Below are the code and all the weights of a small trained network. Each question names an input and a class and asks about switching units off, where a switched-off unit gives its printed mean instead of its output.

import numpy as np


def w(rows, s, z=0):
    codes = np.array(rows[::2]) - 128.0
    scale = np.full(codes.shape[1], s)
    scale[-1] = z or s
    return codes * scale


def f(y):
    return np.maximum(y, 0)


def log_softmax(a):
    a = a - a.max(-1, keepdims=True)
    return a - np.log(np.exp(a).sum(-1, keepdims=True))


def net(x, mask):
    res = np.array(x, float).reshape(1, 6) / 4 @ E
    y = f(res @ A[0][:, :-1].T + A[0][:, -1])
    res = res + np.where(mask, y, B[0][:, -1]) @ B[0][:, :-1]
    return log_softmax(res[-1] @ U[:, :-1].T + U[:, -1])


A, B = {}, {}
E = w([
[125,130,131,127],'x0',
[218,163,2,40],'x1',
[43,205,25,210],'x2',
[234,227,160,252],'x3',
[134,117,122,136],'x4',
[122,138,133,117],'x5',
],0.0073)
A[0] = w([
[208,96,222,57,120],'n1',
[99,93,223,165,115],'n2',
[199,118,57,101,182],'n3',
[87,158,1,131,167],'n4',
[72,84,202,216,62],'n5',
[184,151,119,182,75],'n6',
[213,242,163,226,72],'n7',
[141,165,97,210,103],'n8',
[215,138,71,85,177],'n9',
[65,117,99,86,151],'n10',
[56,219,81,144,253],'n11',
[187,154,160,57,134],'n12',
[12,109,102,74,86],'n13',
[194,199,184,160,60],'n14',
],0.0097,0.0026)
B[0] = w([
[229,127,52,254,229],'n1',
[116,231,156,91,213],'n2',
[46,168,184,109,198],'n3',
[125,147,126,158,210],'n4',
[97,197,112,91,227],'n5',
[79,84,98,50,179],'n6',
[124,58,129,52,254],'n7',
[137,69,90,131,193],'n8',
[55,197,205,125,207],'n9',
[139,83,92,110,188],'n10',
[164,128,113,243,222],'n11',
[154,173,150,164,186],'n12',
[160,73,72,73,216],'n13',
[150,74,111,56,198],'n14',
],0.0084,0.0095)
U = w([
[145,2,58,30,54],'0',
[180,104,63,238,136],'1',
[36,201,148,85,63],'2',
[114,78,119,145,253],'3',
],0.0086,0.0053)

Each question gives the input, the list of numbers given to net, and the class t.
The units are the neurons (one row each of A and B). Each row of codes is followed by its name. A weight is (code - 128) times the scale printed after its matrix; where a second scale follows, it is the last column's (A, B and U).
mask holds one flag per neuron, in row order. A switched-off neuron (its flag False) gives its mean, the last column of its row in B, instead of its output. The means were averaged over made-up inputs and are rounded, as every weight is.
A unit's drop is (log p(t) with every unit on - log p(t) with that unit switched off) / (log p(t) with every unit on - log p(t) with every unit switched off).
The circuit of an input: a set's keep is (log p(t) with only the set's units on - log p(t) with every unit switched off) / (log p(t) with every unit on - log p(t) with every unit switched off). Starting from the 12 units with the biggest drops (on a tie, the unit counted first), units are removed one at a time, each time the one whose removal leaves the highest keep (on an exact tie, the one counted first), for as long as the keep stays at least 0.8.
circuit, biggest first: the units of the circuit, biggest drop first
unit that matters most: the unit with the biggest drop
top k neurons: the k neurons with the biggest drops, biggest first
drop when u is switched off: that unit's drop, to one decimal
input [-4,7,-3,-1,-3,-5], class 2: top 2 neurons	n9; n3
input [-1,2,7,-3,-3,-4], class 1: unit that matters most	n11
input [-2,5,-6,-3,-4,0], class 1: circuit, biggest first	n1; n7
input [3,-1,4,-2,-5,1], class 1: circuit, biggest first	n7; n11
input [5,7,5,-2,6,3], class 2: top 3 neurons	n1; n3; n9
input [-8,-8,0,-3,2,1], class 2: top 2 neurons	n2; n5
input [-8,8,-6,-5,-1,5], class 2: top 3 neurons	n9; n3; n11
input [-1,7,1,8,-5,2], class 0: top 2 neurons	n7; n14
input [-5,8,8,-7,-7,-5], class 1: top 2 neurons	n11; n4
input [-7,4,-6,-7,0,8], class 3: circuit, biggest first	n7; n1
input [-4,1,-6,-3,-4,-4], class 1: top 2 neurons	n1; n7
input [6,8,5,5,4,1], class 2: top 4 neurons	n9; n3; n1; n13
input [-4,-8,5,-3,7,-5], class 2: top 3 neurons	n5; n1; n2
input [-5,-8,-2,-3,1,0], class 2: circuit, biggest first	n2
input [-2,6,6,6,8,6], class 0: top 3 neurons	n7; n6; n8
input [-5,-5,2,7,8,-2], class 0: circuit, biggest first	n7; n14
input [1,5,6,7,2,6], class 0: top 2 neurons	n7; n6
input [0,0,-8,-7,-6,3], class 1: top 2 neurons	n1; n7
input [-6,6,-5,2,-8,5], class 2: top 3 neurons	n9; n3; n11
input [7,8,-2,4,2,-6], class 2: circuit, biggest first	n9
input [-5,-8,-8,1,6,7], class 1: drop when n3 is switched off	0.2
input [0,8,5,-1,-2,2], class 2: drop when n3 is switched off	0.6
input [-2,0,-2,7,2,-4], class 0: drop when n7 is switched off	0.1
